97,-62,-17,286,196,-19,-110,72,68,143,136,322,-167,60,81,5,-36,423,-13,44,-56,47,-136,71,-243,-122,-104,-89,-56,-21,62,37,185,20,387,-308,17,-16,95,124,401,15,-62,310 : Y > T
-376,68,9,255,-158,84,-125,-156,49,-121,163,548,-96,-150,42,-78,83,617,-15,36,220,177,-169,-23,-79,-204,-87,-90,-99,14,-31,13,123,83,89,-152,-77,207,34,15,218,-68,-144,115 : E > J
28,31,-70,219,165,266,-26,-8,31,25,144,139,-158,45,8,-69,-121,52,-4,-201,-129,27,-114,21,-8,-72,59,42,52,13,70,66,151,33,256,-143,-36,148,7,175,367,-69,-23,225 : Y > T
0,15,-12,158,110,36,-118,24,68,33,120,256,-168,19,103,61,-74,229,-15,42,-174,226,13,17,-83,-166,-121,-141,-41,-58,85,-50,204,50,423,-478,-43,315,93,73,420,-113,-8,299 : Y > T
490,-61,-72,144,96,155,23,-125,23,112,222,-30,-165,51,223,24,123,157,-128,186,-254,221,-293,80,-107,-115,-13,-185,-25,-106,-86,38,240,133,389,-738,-92,159,185,281,605,123,82,370 : Y > R
-79,-20,-14,58,-59,319,-100,-1,63,83,22,-84,-61,-57,42,-71,140,-179,13,-58,-101,257,-136,-41,132,-16,-28,-149,-61,-3,6,0,66,-72,11,-356,-7,141,110,162,50,83,20,68 : N > U
161,101,-58,184,-24,66,-169,-13,-9,-54,-13,46,-192,-57,88,-2,37,137,-27,28,-40,116,-177,25,-69,106,-25,-56,-12,-27,-50,-23,-272,100,16,5,62,161,111,18,96,70,33,91 : Z > Q
-470,15,-32,272,-44,125,-66,147,-47,-37,74,442,-43,27,-119,-89,-37,304,-66,-453,-25,112,-61,36,93,-71,-79,61,-27,27,36,-162,160,48,218,213,95,339,-94,-13,114,-185,-124,36 : E > G
-390,-20,-61,66,-79,46,12,-73,32,23,59,540,-27,-27,33,1,191,112,-32,-29,-95,252,-112,137,-116,-280,-37,-353,45,-77,72,83,235,177,213,-198,-127,379,109,67,274,-31,50,374 : E > F
320,79,-73,216,-139,-110,-148,-50,-9,-55,6,297,-59,51,-7,150,36,327,153,113,22,-25,-28,57,-114,108,-122,-93,29,-102,6,3,-160,43,19,133,48,207,22,-47,37,128,5,-158 : Z > K
-22,-38,-290,216,-86,-90,-51,-73,-27,-102,154,600,-137,4,48,-21,-87,561,-43,-162,109,22,-33,100,-169,-237,-25,-46,-160,-38,-49,40,161,91,236,-280,94,215,-48,56,316,-77,-75,41 : E > J
-166,-18,-99,341,-202,-102,-87,-51,46,-140,38,602,-129,-105,2,-22,90,452,34,65,116,92,-87,35,-219,-124,-31,-143,-31,-31,-1,11,-10,131,209,2,-85,226,30,-95,360,-54,-93,24 : E > J
25,-89,-41,109,65,207,-79,-166,-63,25,235,75,-153,25,70,-23,40,115,-46,-76,-44,254,-308,104,57,-78,-36,-138,-5,-38,-90,67,118,353,100,-559,-23,165,99,244,413,63,78,216 : N > U
383,-11,-7,311,-74,-163,-382,-177,34,-322,-34,285,-121,-31,175,-10,151,457,62,175,156,17,-188,-44,-380,124,-79,-290,-25,4,-193,42,-226,111,-43,-348,-9,-163,209,-68,89,100,121,149 : Z > K
64,-104,41,133,127,270,-221,-10,96,-197,100,193,-86,-24,-44,73,12,-43,-43,-354,-64,218,-98,-109,285,150,-72,-149,-109,6,31,75,136,241,21,-540,94,-25,54,159,158,30,142,-4 : N > B
471,61,-8,-143,-213,55,-88,-66,13,-54,14,216,-109,-44,8,-13,159,260,89,200,-31,19,-170,75,-100,75,-43,-171,-12,-130,-66,93,-107,62,-8,62,-8,386,67,85,213,266,52,-115 : Z > D
81,68,4,-88,50,-45,-140,-141,-1,84,-59,120,-140,121,87,-10,251,46,75,251,4,239,-188,73,-106,11,-103,-241,-27,-22,91,112,64,280,300,-416,-118,85,217,8,121,100,34,189 : Z > Q
451,-68,28,196,231,279,319,21,114,-62,-51,68,-64,117,-146,58,-216,-43,-61,-316,-327,5,-58,-27,150,126,-22,351,-78,-140,38,39,88,12,139,142,396,654,-56,155,424,-141,14,78 : Y > R
64,40,-55,108,-218,-285,-219,-136,85,-160,13,300,-130,38,47,-132,144,351,5,226,105,130,-150,-16,-48,8,-112,-314,-24,-39,-21,43,-180,179,19,-198,-602,42,165,-50,74,189,78,36 : Z > K
132,77,3,-98,-37,108,131,-39,82,204,108,62,-168,38,27,43,78,205,-68,122,-269,254,-135,75,-91,23,-35,-43,-22,-64,68,-14,147,-21,435,-529,-67,482,128,239,399,37,19,340 : Y > V
335,68,-2,211,-76,121,-160,38,90,-101,-17,106,-47,4,19,-3,53,322,49,144,112,21,-69,31,-72,-92,-191,-128,-66,-89,-126,16,-236,93,47,-19,34,188,76,-7,464,-16,90,75 : Z > D
226,3,-32,177,-40,-95,-138,-4,43,52,-5,164,-71,38,90,98,153,43,6,311,94,184,-169,36,-255,-158,-8,-303,13,-87,-106,-67,-174,70,76,-231,-135,128,150,-92,197,95,104,239 : Z > Q
132,26,-9,88,48,202,-259,-47,23,-102,121,22,-146,8,-11,-36,80,146,50,-65,-5,148,-136,-97,91,-3,-238,-82,77,-6,-76,52,3,194,-120,-409,127,178,161,30,100,-18,94,162 : N > A
325,92,-15,147,-142,3,-69,105,115,-86,-84,150,185,99,-37,37,23,252,17,113,-38,-69,154,21,-66,190,-60,-23,2,-22,63,37,-283,-14,48,201,-35,294,75,-70,60,11,-25,85 : Z > D
-453,24,-34,223,3,46,-17,-29,-68,-36,77,664,-66,2,5,-146,-54,207,9,24,37,188,-62,102,-238,-211,74,-141,-36,-1,58,45,-30,79,267,-36,28,56,67,-18,323,-64,-21,155 : E > F
-440,-104,-18,106,-140,99,-72,-60,-26,4,92,485,-103,-71,67,-23,74,149,-49,-24,17,237,-209,3,-97,-227,-35,-250,-66,-47,94,-5,284,-117,108,-372,-79,390,79,60,158,-161,9,143 : E > F
308,-12,-105,53,-168,-46,-198,-171,49,-43,-80,195,-143,46,75,-96,370,244,104,288,-32,229,-205,116,-87,102,1,-446,-30,-36,-50,50,-149,289,274,-592,-93,198,162,57,120,153,78,122 : Z > Q
-411,-15,-23,185,41,-16,-17,-126,26,78,171,568,-93,-68,81,-65,-64,130,-62,44,88,188,-256,235,-114,-386,-64,-304,8,-62,-85,113,300,273,286,-347,-156,-342,188,160,215,0,36,-16 : E > F
208,-27,-17,171,-79,-239,-208,-175,13,-125,30,101,-126,52,39,9,152,315,-47,277,82,175,-159,67,-185,-12,-121,-342,-15,-81,34,9,-215,140,97,-313,-31,-99,235,1,145,66,187,105 : Z > K

5,-11,83,-66,0,171,-208,-34,38,210,118,-92,-19,-45,8,49,29,30,-19,24,-90,65,-141,67,-80,-16,-24,-58,84,96,208,-17,68,67,16,59,-76,1,56,-42,52,28,-47,75 : Tp > S
20,-184,74,-115,34,271,-57,10,134,127,-122,-167,279,-152,-121,148,74,70,-23,-76,-61,-197,-151,59,-2,50,88,-83,64,20,336,-68,150,68,-136,61,-114,56,-90,-117,163,62,-53,37 : Tp > W
-1,-147,61,-118,83,277,-49,89,81,306,-2,-20,108,-11,39,106,-4,128,42,-131,-132,-56,-43,56,-76,68,45,65,1,-98,160,-25,88,110,-14,82,-38,38,-143,-162,409,73,65,-30 : hn > P
-21,-75,202,-60,128,350,-39,31,49,281,36,51,65,81,68,78,-13,194,29,-159,-131,32,-79,53,-39,18,-4,56,22,-36,99,32,-9,96,-45,53,-28,3,-137,-151,308,38,125,-69 : hn > H
40,-268,154,-206,19,170,-109,95,181,246,94,172,149,70,-70,22,-9,6,-201,-90,-213,-200,-64,23,72,72,158,58,-40,-132,183,-2,244,61,-54,75,-54,-24,-134,-119,440,-13,-82,1 : Zc > L
48,-215,123,-120,36,279,-22,83,132,201,-47,-31,251,-156,-88,132,73,59,-68,-116,-160,-288,6,53,6,72,98,71,-93,-147,113,-28,152,93,-120,103,-60,28,-97,-98,387,62,5,-52 : hn > P
-7,-202,117,-130,-20,172,-86,0,178,221,-37,-140,154,-138,-31,98,49,17,-42,-45,-192,-160,-173,51,-44,99,108,-125,69,-26,375,-29,240,31,-103,74,-95,49,12,-59,163,58,-151,153 : Tp > S
45,-281,96,-190,30,135,-107,68,207,312,-102,-200,181,-223,-98,119,53,83,-21,-128,-230,-138,-177,66,-40,130,159,-94,115,-174,432,-62,347,60,-116,69,-91,45,-65,-110,257,58,-199,105 : Tp > W
14,-45,71,-55,15,252,-31,-11,57,87,-5,11,191,-41,-16,30,-23,55,-79,-11,-51,-137,-82,27,-32,7,51,11,4,40,110,28,-2,26,-51,72,-16,3,-81,-67,115,70,52,-33 : hn > H
-7,-114,96,-95,-51,130,-107,16,106,176,-53,-115,97,-209,-54,138,31,2,-10,-28,-149,-251,-13,81,-31,72,74,-81,4,-41,169,-117,116,34,-125,57,-61,21,23,-19,203,81,-84,52 : Tp > W
-26,-192,57,-140,-33,-68,-95,84,138,245,-149,-174,143,-277,-78,157,16,22,64,-191,-209,-179,164,47,63,122,132,46,-12,-220,94,-108,319,61,-97,51,-56,66,33,-23,273,107,-153,28 : lj > C
35,-124,103,-119,-36,144,-198,1,131,174,33,-103,109,-120,-46,128,47,-5,-108,40,-127,-122,-167,20,-25,53,95,-100,58,107,314,-22,187,42,-65,54,-81,20,27,-34,89,63,-115,56 : Tp > S
-44,-285,58,-234,104,125,-54,187,193,595,58,44,-58,143,23,76,-61,198,13,-199,-206,71,-117,35,-18,95,89,70,47,-224,279,7,322,84,-50,30,-46,46,-178,-160,628,29,-83,31 : Zc > M

206,-405,-375,-13,-538,115,-4,9,135,-54,77,0,52,-285,-31,-40,279,53,449,151,87,112,-9,-169,-70,83,-149,13,-227,-284,-35,74,69,30,-152,65,-76,10,-149,-109,-170,113,-304,40 : <4> > ms
-7,-154,-41,-158,-131,94,268,46,62,76,203,48,-115,-219,-17,-59,150,-181,171,-19,14,3,53,-194,-47,-100,63,122,-205,-109,125,-81,-80,-108,-38,-19,-62,127,-54,-104,-362,-104,-99,138 : <13> > gg
95,-138,-269,-39,-307,60,-101,-44,117,33,86,-69,57,-51,1,52,46,-197,302,97,85,85,43,-167,-94,99,-96,-18,-369,34,18,120,43,-8,-150,-48,-77,-31,-79,-191,-194,23,-120,89 : <4> > ms
-58,-250,-358,43,-341,-87,-4,128,72,-81,-45,29,114,-86,-6,16,249,-53,174,261,94,66,60,-97,-68,88,-45,-93,-164,-31,24,-35,163,0,-202,-49,-134,152,-37,-52,-110,6,-102,43 : <9> > ns
-177,-145,4,-71,-293,68,200,12,6,20,154,143,-11,-107,-46,-2,264,-71,84,20,6,23,42,-138,-70,-33,27,32,-109,-165,146,-65,58,-25,-94,45,-96,138,-55,-202,-328,-65,-150,147 : <13> > Ch
65,-200,-249,-2,-449,254,-92,-31,54,12,102,57,4,-31,-50,21,356,70,313,46,37,160,-31,-190,-154,159,-199,39,-163,-132,-5,71,82,62,-156,29,-101,-10,-132,-116,-158,208,-248,89 : <4> > ms
57,-155,-257,1,-194,79,58,-45,25,-72,9,-14,81,110,-100,66,372,-54,188,225,72,23,-1,-59,-87,121,-126,-40,-24,-74,3,148,133,183,-152,27,-109,90,-73,-179,-170,79,-99,24 : <4> > lb
16,-222,-270,-82,-324,101,-4,87,65,-122,-90,-29,-25,-107,-86,25,401,-34,173,180,-18,72,54,-164,-86,92,-5,-28,-34,-115,104,-58,93,22,-155,-30,-153,157,-71,-21,-209,-36,-202,58 : <9> > ns
-55,0,-166,-192,-199,59,27,83,-29,-5,20,135,-44,325,-117,70,178,-7,107,168,35,1,21,-178,-104,-3,49,6,-27,-123,78,-108,121,-16,-51,19,-75,97,67,-64,-258,-69,-159,31 : <9> > bb
80,-251,-423,49,-467,102,-13,141,194,-110,-6,92,103,-66,14,59,181,28,373,248,114,121,35,-191,-103,95,-86,-3,-253,-137,-5,55,237,-7,-158,-16,-165,60,-102,-143,-124,153,-181,49 : <4> > lb
116,-354,-409,-21,-460,27,98,21,129,-108,12,3,60,-174,-16,53,193,-10,480,185,100,47,-36,-207,-78,99,-73,-4,-210,-198,-75,68,172,85,-190,-10,-115,76,-121,-162,-210,134,-192,8 : <4> > lb
6,-283,-72,-182,-3,195,459,128,13,41,139,173,-57,-402,32,-5,359,-81,190,67,3,-15,50,-135,-119,-83,55,130,-136,-192,184,-120,-9,-49,-23,-4,-212,182,-17,-5,-390,-59,-145,63 : <13> > Ch
-213,-54,-117,-171,-368,120,126,96,9,-14,62,144,-7,188,-131,77,493,78,171,189,42,46,8,-111,-86,-30,21,0,116,-275,162,-145,129,-30,-163,33,-99,200,28,-61,-252,-22,-156,28 : <9> > bb
41,-240,-366,-89,-195,139,87,18,117,-79,124,-14,95,-98,-59,62,453,-52,343,140,39,95,78,-62,-34,93,-51,-5,-126,-65,-2,-53,104,45,-260,-31,-208,228,-105,-82,-378,52,-30,7 : <9> > ns
91,-401,-98,-6,-715,306,24,-42,118,-109,145,11,97,-305,11,15,497,-84,534,186,-2,176,-24,-153,-153,142,-302,62,-102,-213,-5,148,185,69,-215,-133,-314,73,-271,-174,-96,114,-469,33 : <4> > ms
93,-210,-206,-85,-153,120,105,188,-5,15,76,89,-71,-147,58,36,224,-212,238,144,34,1,98,-261,-133,-15,-56,85,-313,0,202,-46,21,-190,-62,11,-255,89,-115,-177,-421,-46,-150,114 : <13> > gg
-119,-253,67,-164,-288,83,231,157,-12,-32,314,136,-66,-303,21,-99,333,-76,263,35,27,-16,87,-193,-73,-85,-19,94,-52,-170,131,-174,-11,-263,-50,9,-164,313,-118,-88,-246,-54,-67,186 : <13> > gg
57,-322,-241,63,-559,142,-133,-14,-33,17,-47,67,64,-169,-15,-20,357,-54,251,138,7,90,13,-158,-84,143,-159,-60,-82,-179,-77,22,126,-4,-143,7,-131,-7,-136,-99,-233,63,-326,78 : <4> > ms
78,-349,-303,17,-465,139,109,55,36,-71,124,107,77,-135,28,27,329,15,433,188,54,108,45,-213,-131,139,-157,95,-262,-152,23,8,142,3,-177,-7,-251,102,-117,-222,-252,119,-212,57 : <4> > lb
-91,-145,18,-67,-362,57,144,78,39,-23,178,80,-105,-127,-52,18,506,-54,216,160,5,8,41,-186,-117,17,-150,39,117,-214,37,-95,56,-164,-128,-42,-184,182,-67,-81,-175,-56,-66,160 : <13> > Ch
-155,-176,-262,-77,-472,5,49,122,-47,-104,90,112,48,88,-95,1,309,48,238,144,101,61,-27,-119,-106,75,-38,-22,-28,-213,34,-50,151,41,-167,-16,-38,159,-55,-69,-169,65,-90,62 : <9> > bb
80,-328,-433,45,-334,64,60,12,24,-140,49,34,112,-1,-88,0,386,98,398,258,70,58,59,-56,-81,132,-131,-12,-151,-145,-53,46,189,70,-151,10,-156,43,-148,-138,-173,215,-200,-9 : <4> > lb
